Below is a small trained network, with its code and all its weights. Each question gives an input and a class and asks what happens when units are switched off, that is, made to give their printed mean instead of their output.

import numpy as np


def w(rows, s, z=0):
    codes = np.array(rows[::2]) - 128.0
    scale = np.full(codes.shape[1], s)
    scale[-1] = z or s
    return codes * scale


def norm(h):
    return h / np.sqrt((h * h).mean(-1, keepdims=True) + 1e-5)


def f(y):
    return np.maximum(y, 0)


def log_softmax(a):
    a = a - a.max(-1, keepdims=True)
    return a - np.log(np.exp(a).sum(-1, keepdims=True))


def net(x, mask):
    res = np.array(x, float).reshape(1, 6) / 4 @ E
    u = 0
    for l in range(2):
        y = f(norm(res) @ A[l][:, :-1].T + A[l][:, -1])
        res = res + np.where(mask[u : u + 12], y, B[l][:, -1]) @ B[l][:, :-1]
        u += 12
    return log_softmax(norm(res)[-1] @ U[:, :-1].T + U[:, -1])


A, B = {}, {}
E = w([
[129,130,131,124],'x0',
[127,129,126,128],'x1',
[23,158,108,145],'x2',
[118,112,95,254],'x3',
[162,180,32,51],'x4',
[128,122,125,126],'x5',
],0.0046)
A[0] = w([
[104,145,184,104,48],'L0N1',
[132,178,70,135,38],'L0N2',
[158,137,118,52,123],'L0N3',
[160,185,53,150,48],'L0N4',
[162,88,95,157,22],'L0N5',
[181,79,170,127,112],'L0N6',
[180,175,1,209,3],'L0N7',
[183,47,39,198,65],'L0N8',
[100,57,183,80,91],'L0N9',
[219,153,104,127,97],'L0N10',
[98,55,166,82,97],'L0N11',
[15,153,163,200,122],'L0N12',
],0.0093,0.0029)
B[0] = w([
[75,30,175,111,151],'L0N1',
[66,146,170,113,166],'L0N2',
[162,160,63,103,199],'L0N3',
[101,130,211,75,184],'L0N4',
[176,178,105,165,151],'L0N5',
[145,254,153,209,181],'L0N6',
[106,48,244,105,223],'L0N7',
[120,170,148,157,217],'L0N8',
[121,106,163,101,172],'L0N9',
[201,14,100,122,189],'L0N10',
[128,66,203,93,165],'L0N11',
[132,78,56,112,254],'L0N12',
],0.0059,0.0057)
A[1] = w([
[107,153,174,120,215],'L1N1',
[105,94,161,220,192],'L1N2',
[243,172,25,173,188],'L1N3',
[2,156,141,38,118],'L1N4',
[95,196,151,202,130],'L1N5',
[169,137,238,76,38],'L1N6',
[174,120,112,76,92],'L1N7',
[51,129,141,137,153],'L1N8',
[245,53,116,214,252],'L1N9',
[39,102,183,144,80],'L1N10',
[109,228,24,39,126],'L1N11',
[234,101,195,84,72],'L1N12',
],0.008,0.0027)
B[1] = w([
[140,112,158,173,176],'L1N1',
[138,192,92,103,229],'L1N2',
[110,98,153,57,182],'L1N3',
[90,97,236,149,217],'L1N4',
[119,99,157,2,162],'L1N5',
[177,133,27,205,191],'L1N6',
[71,107,109,103,163],'L1N7',
[147,107,111,57,179],'L1N8',
[78,184,166,151,255],'L1N9',
[170,84,72,119,194],'L1N10',
[140,216,185,153,195],'L1N11',
[185,98,42,175,208],'L1N12',
],0.0085,0.0064)
U = w([
[211,89,74,196,192],'0',
[106,198,198,131,227],'1',
[79,5,161,73,125],'2',
[43,104,17,144,43],'3',
[207,125,79,12,2],'4',
],0.018,0.0039)

Each question gives the input, the list of numbers given to net, and the class t.
The units are the neurons (one row each of A and B). Each row of codes is followed by its name. A weight is (code - 128) times the scale printed after its matrix; where a second scale follows, it is the last column's (A, B and U).
mask holds one flag per neuron, layer by layer. A switched-off neuron (its flag False) gives its mean, the last column of its row in B, instead of its output. The means were averaged over made-up inputs and are rounded, as every weight is.
A unit's drop is (log p(t) with every unit on - log p(t) with that unit switched off) / (log p(t) with every unit on - log p(t) with every unit switched off).
The circuit of an input: a set's keep is (log p(t) with only the set's units on - log p(t) with every unit switched off) / (log p(t) with every unit on - log p(t) with every unit switched off). Starting from the 12 units with the biggest drops (on a tie, the unit counted first), units are removed one at a time, each time the one whose removal leaves the highest keep (on an exact tie, the one counted first), for as long as the keep stays at least 0.8.
circuit, biggest first: the units of the circuit, biggest drop first
k most important neurons: the k neurons with the biggest drops, biggest first
k most important neurons of layer l: the k neurons of layer l with the biggest drops, biggest first
drop when u is switched off: that unit's drop, to one decimal
input [-7,-8,-3,-8,-7,3], class 0: circuit, biggest first => [L1N6]
input [-5,1,1,6,-1,0], class 3: circuit, biggest first => [L0N12; L0N10; L1N2]
input [0,8,8,2,1,7], class 2: circuit, biggest first => [L1N4; L1N9]
input [5,-6,5,7,1,3], class 2: 4 most important neurons => [L0N7; L0N10; L1N6; L1N12]
input [2,-4,3,5,0,-6], class 3: 2 most important neurons => [L0N12; L1N2]
input [6,-1,1,8,-1,3], class 3: 2 most important neurons of layer 0 => [L0N12; L0N6]
input [-8,2,-5,2,7,7], class 0: 4 most important neurons => [L0N7; L1N12; L0N12; L0N4]
input [-1,-1,-7,2,0,6], class 1: 2 most important neurons => [L1N9; L0N6]
input [1,-2,-8,1,-5,-1], class 1: 3 most important neurons => [L0N6; L1N9; L0N7]
input [2,3,-5,1,-4,-6], class 1: 2 most important neurons => [L0N6; L0N7]
input [2,-2,8,0,-1,4], class 2: 3 most important neurons => [L1N6; L1N4; L1N12]
input [-6,-1,-4,2,-8,-6], class 1: 2 most important neurons of layer 0 => [L0N7; L0N6]
input [-5,4,-2,6,0,-6], class 1: 2 most important neurons => [L1N9; L0N8]
input [6,5,7,-6,6,1], class 1: circuit, biggest first => [L1N11]
input [4,7,-5,0,-8,-1], class 0: 2 most important neurons of layer 0 => [L0N11; L0N9]
input [-6,-4,0,-7,-8,-7], class 0: drop when L1N6 is switched off => 0.5
input [5,-6,-8,-1,-3,-1], class 0: drop when L1N12 is switched off => 0.6
input [2,-1,1,2,6,4], class 2: drop when L1N4 is switched off => 0.2
input [-3,1,-4,2,-6,-7], class 1: drop when L0N7 is switched off => 0.1
input [-2,-5,-5,2,-2,-5], class 1: most important neuron => [L1N9]
